In the rows, 128 means zero.
Rows near named flat spaces through zero
q154-q88: 158	92	134	111	83	162	130	117	117	115	114	130	123	104	110	127	109	118	131	141	182	163	157	121	156	162	145	95	120	96	175	144
q867-q599: 156	108	143	135	86	163	137	126	117	100	121	144	143	118	135	142	112	138	134	127	147	146	148	118	117	116	175	99	132	121	185	148
q623-q555: 117	137	107	90	116	124	129	150	119	148	137	139	111	133	114	141	146	116	120	139	131	133	145	136	162	154	134	150	127	94	106	129
q154-q88: 115	136	182	120	141	99	115	115	178	111	123	127	141	97	151	134	147	126	124	121	173	131	97	167	152	141	119	102	118	129	129	123
q154-q88: 149	102	153	120	116	129	128	117	151	101	111	105	127	81	129	131	128	126	143	148	182	155	130	136	163	152	132	103	118	105	150	131
q623-q555: 103	122	153	119	189	97	94	115	163	148	122	106	126	158	91	96	107	98	139	104	120	151	83	135	118	134	84	117	139	152	97	107
q496-q65: 146	119	76	96	107	124	160	140	133	113	136	104	131	95	115	130	140	156	163	144	114	114	165	103	155	127	133	167	140	105	98	135
q154-q88: 114	117	136	102	164	121	116	168	141	170	118	122	135	206	109	108	144	145	117	116	125	130	122	158	103	183	125	82	161	126	131	129
q867-q599: 138	145	144	165	133	149	106	119	88	102	138	144	108	138	144	142	126	99	123	144	125	162	105	96	118	81	160	150	125	152	134	118
q154-q88: 100	160	137	120	165	104	122	158	146	143	144	143	146	182	144	130	159	150	122	105	91	103	104	148	95	114	138	132	156	155	101	123
q496-q65: 123	116	150	136	155	110	123	123	158	131	113	105	138	126	127	115	122	133	133	121	134	125	110	147	118	140	106	101	129	136	131	123
q623-q555: 99	145	112	127	121	121	130	131	118	165	132	152	125	139	117	138	108	108	107	105	86	105	134	142	117	117	113	146	114	120	119	129
q496-q65: 126	145	126	113	152	117	110	114	137	100	153	127	126	135	115	116	134	117	157	121	118	150	102	91	134	89	130	168	149	160	82	113
q496-q65: 133	110	125	133	111	134	142	140	123	146	107	119	125	114	129	139	121	132	115	140	136	119	150	151	134	158	126	105	112	96	156	137
q867-q599: 202	41	64	89	88	172	152	104	115	100	108	61	115	85	59	75	95	147	189	168	185	173	194	58	173	190	108	115	143	93	143	141
q867-q599: 136	108	122	181	114	136	142	94	115	137	104	112	126	85	133	121	83	120	116	128	120	105	139	130	111	121	88	114	89	129	160	130
q623-q555: 128	154	108	79	87	121	156	129	155	96	164	161	162	103	149	138	164	174	146	108	130	90	153	123	146	109	153	158	145	130	105	146
q154-q88: 116	168	151	130	111	121	118	100	133	93	155	167	130	91	157	150	141	109	123	118	139	129	106	122	149	77	143	165	112	146	111	123
q496-q65: 140	124	116	105	110	136	130	130	125	106	138	130	125	114	112	139	124	120	152	133	127	152	139	102	147	108	155	153	138	117	120	131
q867-q599: 129	130	148	171	139	129	123	138	110	126	112	118	114	120	146	156	120	108	118	147	113	141	113	135	117	103	147	128	113	122	148	122
q623-q555: 138	131	194	167	83	162	106	92	108	93	122	176	126	91	155	164	95	80	103	122	170	169	111	132	130	87	172	102	92	129	200	137
q623-q555: 159	105	144	180	102	169	128	118	86	112	107	127	116	114	142	142	101	114	117	151	145	154	137	114	113	116	156	102	109	123	190	135
q867-q599: 118	146	95	113	97	118	146	99	133	122	149	145	133	80	125	129	117	125	134	112	111	96	146	114	149	100	102	176	108	127	97	131
q623-q555: 103	136	104	128	167	100	128	153	128	176	121	105	112	155	119	120	142	128	113	137	98	103	124	151	126	159	88	139	125	118	90	114
q496-q65: 119	158	149	134	129	133	129	112	145	112	157	176	176	173	166	105	148	177	117	77	122	84	112	132	70	101	136	103	155	196	138	139
q154-q88: 151	119	166	100	80	145	137	130	153	80	131	153	156	97	149	153	143	149	141	124	180	147	141	138	147	126	189	97	138	112	175	151
q623-q555: 146	123	136	125	114	136	135	110	145	91	137	133	152	114	136	119	125	151	151	114	139	128	129	109	118	103	143	122	142	151	139	136
q496-q65: 119	150	139	143	142	128	118	123	122	125	142	148	133	153	147	123	140	132	116	117	120	119	108	126	106	109	130	130	134	160	121	123
q867-q599: 148	82	124	104	93	141	156	126	156	136	105	117	160	115	113	109	108	168	136	111	156	109	169	149	121	179	119	66	134	104	178	155
q867-q599: 101	153	115	157	143	109	125	90	124	150	137	136	122	115	136	109	114	113	105	109	104	87	112	131	117	111	63	154	98	157	96	114
q623-q555: 107	155	123	116	122	107	142	116	158	124	149	153	160	121	143	127	133	153	131	88	99	81	126	137	111	96	117	145	133	152	107	134
q867-q599: 137	122	130	132	116	148	124	104	120	122	134	144	137	141	126	104	118	135	123	113	145	127	131	115	112	133	119	108	131	152	145	134
q154-q88: 136	134	140	83	106	159	97	133	102	115	150	168	107	160	108	131	144	96	123	136	175	189	128	106	162	145	172	132	144	118	131	130
q496-q65: 133	119	137	142	163	100	138	142	162	114	114	83	141	114	140	128	139	154	154	137	113	118	113	137	118	119	124	123	140	134	115	120
q154-q88: 144	116	113	114	146	130	141	175	132	122	125	104	140	167	125	130	151	167	155	140	105	132	138	118	107	132	167	122	171	125	126	133
q496-q65: 125	146	86	124	137	114	149	130	130	132	146	119	136	131	142	109	158	169	132	129	106	79	140	118	122	130	100	157	137	147	85	125
151	101	81	110	88	128	187	156	143	131	112	98	151	87	137	138	141	193	145	144	119	76	191	143	136	161	132	119	130	83	144	153 | q496-q65
147	99	99	130	144	140	121	98	115	136	123	96	112	135	96	74	113	128	138	139	151	137	134	96	132	166	73	121	129	145	113	119 | q867-q599
127	154	98	136	155	110	137	138	124	114	148	112	125	132	146	125	161	152	144	142	95	105	120	105	124	99	124	177	143	152	75	114 | q496-q65
107	129	124	150	156	117	117	140	111	173	111	116	105	149	118	129	117	101	103	136	105	125	118	148	120	147	99	126	111	117	121	116 | q623-q555
119	142	148	91	119	133	122	141	146	124	147	167	154	169	135	125	152	150	122	99	143	125	125	142	116	137	158	104	157	142	137	141 | q867-q599
137	129	139	116	83	145	156	145	143	109	134	164	174	133	154	150	133	175	131	99	121	101	154	143	97	109	183	98	148	128	177	159 | q154-q88
132	136	70	75	111	124	146	108	139	116	164	134	140	120	104	93	140	157	158	111	123	102	155	88	149	128	100	174	148	144	72	131 | q496-q65
123	136	119	108	106	142	125	108	122	134	147	164	137	144	121	109	124	130	116	103	140	117	138	121	125	136	117	125	130	143	129	136 | q496-q65
116	145	105	125	108	143	130	115	101	155	144	164	123	149	133	112	134	131	93	117	132	98	144	131	124	150	103	130	116	137	125	133 | q496-q65
134	130	143	115	122	129	123	125	137	109	133	133	129	117	134	132	141	127	133	133	155	143	123	128	146	131	142	126	131	126	129	129 | q623-q555
127	148	156	171	132	138	113	132	101	113	129	146	117	133	156	159	126	104	114	137	114	147	104	124	110	81	165	137	119	141	147	122 | q867-q599
137	130	93	120	111	126	162	142	131	125	134	121	145	118	144	128	149	176	136	132	112	85	159	126	123	132	130	139	137	123	120	139 | q496-q65
147	106	90	62	66	148	154	114	143	113	144	146	153	103	94	113	114	152	157	105	146	122	180	104	153	143	135	132	143	108	133	154 | q496-q65
107	142	122	146	181	90	130	154	139	162	117	92	115	143	150	121	167	146	109	151	116	93	111	164	127	165	86	128	123	127	90	110 | q623-q555
144	128	77	167	103	144	150	102	85	116	132	118	111	83	126	134	95	116	138	143	87	113	152	81	125	77	115	184	102	131	117	126 | q154-q88
118	146	144	153	128	133	136	127	130	138	133	158	156	160	169	120	144	166	97	103	124	81	123	155	81	131	126	91	131	162	154	138 | q496-q65
127	105	113	147	125	134	125	101	111	159	108	111	107	110	104	107	91	100	111	134	137	127	138	130	136	160	73	117	95	115	137	123 | q154-q88
155	99	128	132	144	117	142	144	150	103	107	71	130	99	129	130	138	152	163	160	139	141	132	123	141	138	136	120	139	112	129	125 | q154-q88
145	118	117	165	158	140	108	114	90	122	122	96	90	132	116	111	118	98	133	164	131	164	111	89	132	121	110	148	120	143	112	106 | q867-q599
145	120	123	124	118	139	132	143	113	120	124	118	114	121	136	136	150	134	127	160	154	142	141	125	151	152	146	126	128	107	135	130 | q623-q555

Rows near named flat spaces through zero
q836-q692: 123	112	125	131	143	152	69	156	120	123	112	192	88	104	117	56	124	143	113	112	105	142	50	98	158	138	181	131	127	182	150	129
q836-q692: 126	142	135	142	117	100	155	99	141	131	99	156	134	100	191	166	140	115	167	140	96	79	91	133	99	158	143	115	103	152	94	158
q752-q81: 109	119	136	163	130	137	118	119	111	163	161	158	92	126	112	112	130	97	104	126	102	153	82	64	120	152	203	138	89	106	114	187
q791-q433: 142	105	148	160	113	102	161	132	136	138	161	100	129	87	82	171	166	86	100	150	121	122	136	138	129	91	160	140	155	117	153	120
q791-q433: 96	134	138	130	139	145	129	109	105	139	170	129	91	153	95	116	128	133	125	141	142	150	141	111	123	146	157	139	122	106	100	148
q752-q81: 124	144	132	131	139	111	114	110	123	133	118	161	120	121	180	132	107	139	152	141	122	103	115	137	102	162	119	118	92	146	97	151
q791-q433: 246	93	108	140	114	205	146	167	97	125	141	143	119	127	186	112	152	78	79	103	142	105	124	128	145	120	127	130	129	120	156	143
q77-q27: 161	118	129	119	128	161	145	135	117	114	139	123	108	130	138	121	144	126	115	127	146	113	138	144	143	127	120	134	156	133	135	111
q752-q81: 86	144	157	119	137	103	168	82	144	124	146	98	91	122	127	155	130	146	137	153	135	102	140	134	123	159	117	142	158	121	104	109
q752-q81: 117	132	148	127	117	122	202	84	154	135	137	77	105	129	154	167	139	112	113	124	121	98	129	98	130	161	116	146	157	87	119	124
q836-q692: 148	126	103	100	119	184	141	145	112	115	134	94	150	187	107	111	133	133	122	102	161	160	179	130	146	105	100	129	146	91	135	114
q484-q780: 140	121	118	129	95	152	193	116	153	132	100	99	146	139	155	149	157	93	122	90	97	117	97	77	142	136	145	133	143	95	135	143
q484-q780: 133	130	122	126	125	134	143	123	130	145	145	85	144	162	128	139	107	117	104	113	143	149	167	104	124	129	94	135	117	69	132	136
q484-q780: 116	137	158	137	158	75	104	109	128	134	156	133	96	93	141	143	97	148	123	172	145	101	147	165	106	148	95	132	120	146	118	114
q752-q81: 224	109	97	108	100	179	169	165	135	104	94	91	179	144	179	140	147	103	109	88	145	105	158	151	152	94	68	121	159	113	169	98
q77-q27: 95	122	114	125	95	141	163	131	153	124	95	110	159	140	81	133	170	111	143	95	90	155	91	85	152	102	182	129	154	119	141	130
q791-q433: 145	125	113	133	130	138	105	145	117	143	134	127	147	149	132	116	104	119	110	113	136	153	144	112	122	122	113	125	96	100	136	147
q791-q433: 139	126	122	119	130	166	124	138	96	115	151	141	114	148	103	112	148	134	137	138	152	139	151	154	132	116	145	127	138	137	114	127
q77-q27: 193	108	114	123	122	183	133	161	97	112	149	127	129	140	121	115	153	112	109	124	159	130	160	160	144	97	123	128	149	129	145	115
q791-q433: 128	143	132	115	129	126	149	106	132	116	114	131	121	129	171	143	128	142	154	136	131	94	131	148	118	153	106	123	132	141	103	124
q836-q692: 144	131	103	99	123	175	132	139	127	117	105	115	143	173	149	100	117	140	126	90	139	142	138	110	147	132	97	126	133	109	135	121
q484-q780: 91	144	149	125	119	93	186	85	156	124	125	92	125	118	131	179	146	130	152	146	119	98	136	135	117	143	122	134	155	119	106	115
q836-q692: 141	125	144	153	137	89	122	121	127	150	158	117	127	106	138	157	108	110	105	151	135	118	151	137	104	130	108	131	104	108	130	140
q836-q692: 135	140	131	146	126	67	121	114	160	143	80	149	158	87	211	162	99	119	146	128	91	84	89	124	96	155	101	112	81	146	123	151
q752-q81: 147	107	140	124	126	175	163	130	117	121	170	98	82	135	95	115	157	115	85	125	148	132	139	116	161	124	145	153	182	107	147	105
q77-q27: 55	162	122	122	150	90	78	104	134	155	116	137	142	166	134	111	60	163	151	121	120	166	131	88	98	165	105	120	61	100	95	163
q836-q692: 151	106	120	149	136	149	64	170	99	130	130	202	109	99	110	77	137	120	117	128	113	145	74	125	139	113	190	121	106	179	145	148
q791-q433: 155	111	120	144	121	131	117	154	121	139	143	120	149	125	103	130	131	103	102	123	132	149	142	126	131	96	133	128	121	111	154	133
q484-q780: 99	153	119	117	130	98	120	116	134	135	118	106	171	159	129	149	98	146	157	131	139	144	172	140	102	126	85	116	99	102	107	134
q77-q27: 191	119	137	147	145	121	105	139	104	134	156	152	111	99	181	135	108	115	105	154	152	94	148	168	106	137	96	124	101	141	129	137
q77-q27: 152	111	126	135	116	146	144	141	128	125	131	122	127	118	117	128	152	107	110	119	123	127	117	121	144	112	147	133	148	127	148	123
q77-q27: 148	127	136	114	131	159	160	111	130	116	128	123	87	129	175	119	133	133	116	120	134	93	114	120	143	164	114	139	155	131	123	116
q752-q81: 160	128	147	133	143	171	151	103	89	124	175	158	52	127	176	121	142	123	122	155	152	86	128	143	118	177	144	138	129	138	87	149
q484-q780: 105	126	130	119	115	126	155	123	153	118	109	106	133	124	105	134	149	130	132	115	112	129	110	114	148	119	141	134	164	130	142	106
q836-q692: 99	130	144	129	136	108	127	115	141	128	129	128	105	109	115	124	126	139	125	136	118	123	107	119	135	140	140	136	143	141	130	116
q752-q81: 120	130	128	155	126	128	114	127	94	143	156	168	126	128	105	137	147	108	150	153	123	143	126	136	99	122	187	118	88	133	94	177
q484-q780: 142	131	121	132	114	144	160	117	125	136	129	117	139	147	154	147	136	106	130	118	125	122	135	112	118	138	129	126	115	98	113	153
q791-q433: 60	128	155	139	134	91	134	97	171	146	116	124	84	96	116	116	117	134	107	116	81	127	51	54	146	168	168	149	142	129	140	127
q484-q780: 144	118	127	130	109	171	188	116	121	134	157	87	117	158	116	143	158	96	104	113	136	135	147	98	140	128	144	143	151	75	126	139
q752-q81: 87	150	139	140	139	85	112	98	133	144	120	157	122	117	156	141	104	139	158	146	108	116	106	120	95	164	137	119	83	138	90	161
q791-q433: 102	122	124	133	124	96	96	155	134	127	128	118	167	119	47	132	135	133	134	137	128	169	147	149	133	70	141	123	136	137	154	107
q836-q692: 106	128	122	85	131	221	157	117	111	103	139	118	67	187	104	67	150	157	122	97	147	149	117	90	176	157	153	149	183	118	116	109
q77-q27: 116	131	128	137	130	123	125	116	139	148	119	133	120	131	156	119	105	121	114	109	107	132	96	78	125	158	133	132	101	108	126	154
q77-q27: 126	136	123	96	137	163	130	128	111	105	139	116	115	162	113	109	129	159	139	132	165	135	169	158	140	126	101	130	156	130	117	100
q484-q780: 139	121	112	124	152	104	53	165	145	155	122	98	161	145	128	87	39	142	63	92	142	179	154	89	139	117	46	133	92	81	187	113
117	129	132	128	144	129	95	132	115	127	137	155	105	123	119	102	116	145	128	137	133	135	117	132	129	136	139	128	120	148	124	129 | q752-q81
79	144	140	138	131	88	124	105	131	138	134	134	133	122	104	151	128	135	159	153	118	134	130	134	103	132	149	123	109	131	100	144 | q752-q81
141	129	113	135	135	122	81	155	102	136	144	141	161	143	103	123	110	129	132	139	149	160	170	157	109	96	115	114	90	122	128	142 | q77-q27
137	110	152	167	119	101	166	113	139	158	169	96	112	97	115	169	141	79	82	140	115	120	124	98	121	127	152	146	131	87	143	145 | q791-q433
130	138	119	140	122	107	123	120	138	144	100	146	154	125	178	142	109	117	143	118	103	117	105	108	104	148	123	115	81	123	114	163 | q752-q81
171	107	125	147	116	143	135	157	96	128	176	114	147	127	71	151	165	94	113	152	157	147	184	173	124	69	146	127	139	114	140	127 | q791-q433
85	136	147	119	129	79	150	106	173	127	113	80	132	111	112	152	116	144	123	129	117	120	129	119	137	131	98	139	162	118	146	89 | q484-q780
159	122	115	123	135	170	111	140	112	132	128	145	112	148	164	91	109	126	105	104	134	133	115	101	137	149	119	130	110	118	132	144 | q836-q692
170	126	89	135	101	121	115	164	136	132	75	136	221	135	159	148	126	103	150	99	109	138	131	136	113	88	108	99	84	124	144	150 | q752-q81
106	143	130	134	124	89	141	101	165	147	91	119	145	122	185	149	97	124	132	109	94	110	96	84	112	166	105	125	97	109	121	149 | q752-q81
113	117	142	140	121	116	149	118	153	137	125	116	109	103	119	132	139	113	104	118	101	123	87	88	144	137	156	142	148	123	147	124 | q77-q27
167	111	113	133	114	159	137	150	124	131	125	123	142	136	135	120	138	102	104	103	125	136	122	109	141	114	133	129	128	111	150	136 | q752-q81
108	133	126	115	131	124	119	126	149	121	93	135	126	123	143	108	116	147	134	109	110	124	93	108	142	143	123	128	136	146	137	115 | q836-q692
107	135	124	128	128	45	90	144	182	132	68	111	195	92	133	147	87	145	135	118	101	130	118	135	123	102	74	114	116	145	169	97 | q836-q692
102	104	139	153	126	147	130	129	130	159	164	118	87	130	70	97	135	98	68	105	104	173	83	39	155	134	197	155	134	86	154	151 | q752-q81
137	128	147	122	126	143	177	97	144	114	112	139	76	101	190	133	150	128	130	127	110	67	77	117	140	177	140	138	161	155	115	120 | q791-q433
61	143	140	104	144	90	106	123	140	113	138	95	135	137	46	127	116	177	147	152	152	159	175	163	135	101	104	132	163	135	132	76 | q484-q780
142	136	125	139	131	112	106	128	124	128	102	179	134	103	182	131	121	129	156	138	110	99	96	145	105	145	134	110	91	168	109	152 | q484-q780
105	126	143	157	130	108	133	116	107	160	198	97	125	143	61	157	129	102	106	156	146	167	180	120	104	109	151	139	108	70	115	156 | q791-q433
145	117	99	110	134	128	65	181	142	127	96	112	180	144	108	85	82	146	97	88	137	175	143	118	154	88	72	122	122	119	188	96 | q836-q692
87	146	134	110	141	86	105	122	144	114	109	123	143	121	109	132	110	168	158	145	134	128	145	163	123	120	97	121	138	154	125	95 | q752-q81
106	141	126	107	141	137	116	121	120	121	134	121	120	156	118	112	111	157	139	131	149	141	154	137	129	137	105	129	131	123	114	117 | q77-q27
85	143	144	101	131	111	151	108	140	96	124	108	119	123	90	145	152	166	167	155	142	113	150	177	136	118	120	130	184	160	114	78 | q77-q27

Rows near named flat spaces through zero
q376_q166: 122	137	101	109	126	139	110	103	74	134	116	137	127	102	130	107	117	111	138	179	156	98	134	112	105	130	140	160	147	136	151	168
q164_q322: 169	105	121	124	92	151	94	134	77	171	154	117	185	156	150	166	73	81	145	168	183	132	142	105	78	117	150	112	178	124	92	159
q328_q705: 169	98	137	133	107	133	120	139	177	164	164	112	150	134	112	188	91	99	139	108	120	159	128	153	131	159	134	80	141	115	98	110
q376_q166: 131	84	142	120	176	116	161	170	130	49	112	156	156	65	96	107	71	114	134	161	107	119	124	126	137	109	169	142	133	170	145	168
q311_q162: 125	124	145	151	133	114	140	110	125	111	111	115	116	148	134	125	135	131	116	130	135	104	141	127	121	144	100	108	133	123	120	122
q311_q162: 120	142	140	140	122	118	130	125	109	128	122	115	124	160	153	122	142	140	120	129	143	120	136	113	111	114	112	125	129	123	114	127
q845_q784: 139	141	169	157	111	98	149	158	144	117	123	59	157	162	172	145	100	153	132	143	137	125	156	122	86	119	139	95	152	111	94	137
q845_q784: 124	157	135	109	120	103	132	156	163	148	155	106	121	109	138	142	116	150	145	127	104	158	123	134	119	115	153	136	110	128	124	138
q376_q166: 115	159	129	135	109	125	118	109	144	167	140	120	95	172	144	136	182	150	116	84	124	144	122	131	138	131	91	119	103	106	116	87
q328_q705: 139	138	127	121	108	133	119	154	133	150	145	108	155	135	146	143	111	133	141	130	132	151	130	125	113	109	156	130	138	121	115	134
q164_q322: 91	146	140	137	155	125	155	162	131	74	99	142	126	137	140	78	174	179	108	96	104	136	117	116	157	77	132	159	97	138	144	108
q164_q322: 110	147	113	107	134	125	121	116	131	144	139	154	93	114	117	118	156	135	127	114	113	140	111	129	146	123	118	152	98	135	143	121
q164_q322: 124	106	122	125	136	162	116	158	63	112	128	182	169	168	141	105	142	117	113	113	157	145	111	87	134	54	135	156	128	149	112	125
q845_q784: 150	120	139	185	96	157	132	109	182	137	100	68	149	184	139	151	158	145	111	78	129	118	151	167	148	188	100	63	157	74	114	60
q845_q784: 140	125	161	160	122	102	147	125	142	112	114	78	134	151	148	143	107	135	125	144	137	105	155	132	99	151	114	87	151	114	106	132
q311_q162: 114	126	131	103	153	93	131	105	141	140	159	174	63	103	95	139	138	111	125	117	103	139	106	130	144	137	93	133	82	152	129	130
q328_q705: 151	72	124	151	149	138	138	77	131	90	92	131	125	90	81	132	92	81	124	162	136	68	147	156	137	211	107	90	165	129	149	139
q845_q784: 135	111	132	133	135	124	129	115	109	117	122	133	129	124	122	130	109	108	127	150	142	108	135	123	116	140	120	119	141	135	125	144
q311_q162: 130	123	80	94	119	183	94	138	123	165	151	181	145	113	103	126	151	113	134	94	121	169	95	133	170	107	154	165	114	132	148	107
q328_q705: 133	66	172	154	172	102	158	128	146	85	140	189	101	161	91	147	136	99	94	75	109	137	110	126	165	125	65	83	93	156	91	91
q376_q166: 151	135	134	159	85	166	124	175	158	140	118	64	205	177	169	143	127	160	131	99	137	154	145	139	123	114	168	103	166	88	107	95
q328_q705: 80	141	147	132	170	103	151	128	91	78	109	180	83	153	135	76	187	157	96	104	120	120	110	94	147	72	85	161	78	156	132	117
q164_q322: 148	91	155	159	128	131	134	139	80	99	113	122	173	176	151	133	98	105	116	150	171	106	147	100	95	107	120	100	166	133	91	142
q328_q705: 123	135	101	98	122	147	105	126	144	173	163	170	107	122	106	139	159	122	130	86	109	170	97	136	163	119	126	148	93	131	135	101
q311_q162: 122	124	115	141	121	153	110	91	88	141	116	152	117	171	132	117	170	117	108	111	156	112	126	116	136	131	88	127	130	119	125	104
q376_q166: 155	103	126	130	115	134	112	112	91	142	133	121	152	132	131	150	83	86	138	172	166	106	144	118	92	145	131	110	167	129	112	159
q845_q784: 100	150	166	152	145	94	158	148	94	77	99	111	126	167	172	91	146	168	110	138	139	108	141	93	101	77	114	137	121	137	113	140
q311_q162: 134	134	135	152	112	142	132	144	119	114	104	90	167	155	158	119	126	146	126	135	146	117	147	123	112	119	143	120	157	110	121	125
q845_q784: 150	147	153	125	103	93	136	164	177	154	159	62	147	119	151	172	76	141	155	147	115	153	144	140	89	134	164	102	141	115	102	149
q164_q322: 147	68	138	146	135	164	113	146	28	103	126	187	190	198	143	123	113	79	105	133	192	124	125	72	110	61	115	124	157	154	83	136
q328_q705: 114	105	65	95	157	181	106	89	73	106	97	204	121	58	77	76	140	93	128	157	136	94	109	129	166	142	142	188	132	154	195	150
q164_q322: 160	69	137	147	130	140	118	103	89	125	131	152	147	156	113	155	95	68	118	144	168	105	137	117	114	148	98	89	160	136	98	134
q311_q162: 123	156	158	128	123	76	141	137	112	127	136	87	118	134	165	134	97	141	140	175	141	115	148	106	71	111	131	125	134	133	107	172
q311_q162: 138	109	87	116	119	178	96	100	99	152	127	163	139	122	106	126	138	95	128	125	147	123	118	132	147	145	128	140	142	125	146	119
q164_q322: 129	140	101	97	116	135	100	108	120	178	159	151	105	113	116	142	133	109	140	130	130	144	113	128	129	134	127	146	115	131	134	134
q845_q784: 149	121	147	135	116	112	132	145	129	130	137	92	155	130	145	152	80	118	142	159	142	125	146	124	91	130	147	106	155	126	105	155
q328_q705: 144	104	157	152	133	116	147	149	116	90	111	101	166	139	144	132	85	122	128	157	145	108	150	117	99	122	139	104	160	132	107	150
q376_q166: 85	148	124	115	164	122	145	144	92	76	100	164	113	109	133	65	160	160	117	135	118	118	115	102	142	75	136	185	100	155	159	144
q376_q166: 106	128	136	123	156	113	143	135	111	93	119	158	111	120	123	100	141	137	118	128	119	123	118	113	137	100	120	150	105	150	136	136
q376_q166: 135	100	136	119	159	117	155	158	186	88	130	138	133	66	86	132	94	126	137	122	81	141	118	157	160	144	158	124	116	146	146	132
132	71	110	120	160	141	114	61	114	136	142	223	70	118	58	141	151	61	105	99	126	115	101	138	177	174	58	113	100	152	134	102 | q164_q322
132	82	101	90	154	171	108	167	94	124	161	234	157	114	89	121	127	89	124	97	123	178	81	106	172	62	153	169	102	172	129	124 | q328_q705
119	125	140	125	149	108	148	138	184	115	139	143	98	107	101	134	141	141	123	91	83	149	112	150	164	138	118	121	91	135	134	104 | q376_q166
150	134	163	142	107	102	139	172	131	126	137	65	175	149	171	153	73	138	144	162	145	134	154	114	72	106	162	104	161	120	90	159 | q845_q784
130	126	109	89	135	127	117	138	143	150	161	159	116	80	100	140	109	111	146	131	106	156	107	136	141	125	152	151	108	147	141	144 | q311_q162
134	126	132	128	126	119	130	124	141	133	133	118	123	120	124	140	116	123	133	134	124	126	132	136	123	144	127	117	131	126	126	132 | q845_q784
139	113	130	106	132	126	119	166	57	115	141	146	176	119	148	123	69	101	144	188	165	130	130	83	80	66	172	157	153	161	111	192 | q845_q784
112	171	123	143	98	148	115	132	116	153	118	102	137	188	173	112	184	170	117	96	143	140	131	116	126	99	120	138	125	99	121	94 | q376_q166
133	131	119	123	117	150	121	159	124	131	130	122	166	130	140	124	121	136	135	125	131	147	125	123	128	101	163	142	139	125	128	129 | q164_q322
149	103	190	197	125	92	162	120	104	74	84	54	159	187	171	138	85	126	113	174	173	64	183	112	65	151	97	59	187	112	83	148 | q845_q784
134	104	132	137	141	128	135	115	126	107	116	138	126	120	111	127	118	112	122	134	130	110	132	133	134	148	116	115	135	134	131	130 | q328_q705
143	103	111	125	122	165	109	137	81	127	125	151	172	138	130	123	112	101	129	142	160	127	126	109	121	104	147	139	154	136	124	140 | q845_q784
103	197	84	119	88	171	101	122	119	167	105	90	138	139	167	91	188	182	135	117	135	132	131	132	133	117	156	174	134	90	165	109 | q376_q166
111	114	160	158	155	113	156	136	100	69	97	141	129	164	141	99	146	142	101	120	137	106	133	104	128	97	100	123	122	141	115	122 | q164_q322
142	103	119	142	135	137	132	90	126	106	97	115	128	96	105	125	103	103	131	164	138	80	148	148	125	189	123	109	161	122	150	143 | q328_q705
137	99	136	129	145	125	136	142	93	92	118	141	155	115	125	119	88	106	130	165	146	110	134	110	109	111	144	132	149	150	124	163 | q376_q166
129	128	124	129	127	139	128	141	113	115	116	121	152	125	137	115	119	132	131	142	137	123	133	121	121	114	149	139	143	129	134	139 | q376_q166
148	108	113	121	122	148	116	126	135	140	136	133	146	109	110	144	104	104	138	135	130	131	127	141	133	148	144	121	144	127	132	132 | q328_q705
174	73	115	129	115	148	102	87	122	164	150	145	136	122	92	179	83	54	136	145	154	115	133	144	122	189	110	84	161	126	111	133 | q164_q322
121	143	103	135	108	179	113	138	153	150	122	133	145	159	132	118	189	157	116	61	115	160	112	144	175	117	132	138	116	101	140	66 | q845_q784
81	177	139	125	140	100	139	125	119	125	126	144	74	159	152	94	198	176	108	94	113	138	113	107	138	85	92	158	75	132	130	107 | q328_q705
122	151	133	136	113	134	131	152	151	136	128	104	141	152	150	126	151	161	126	99	117	150	127	132	135	109	138	128	121	111	122	103 | q845_q784
159	87	120	103	130	136	109	146	54	126	147	153	181	103	127	142	42	67	151	205	175	118	134	93	78	99	171	142	172	162	112	202 | q845_q784
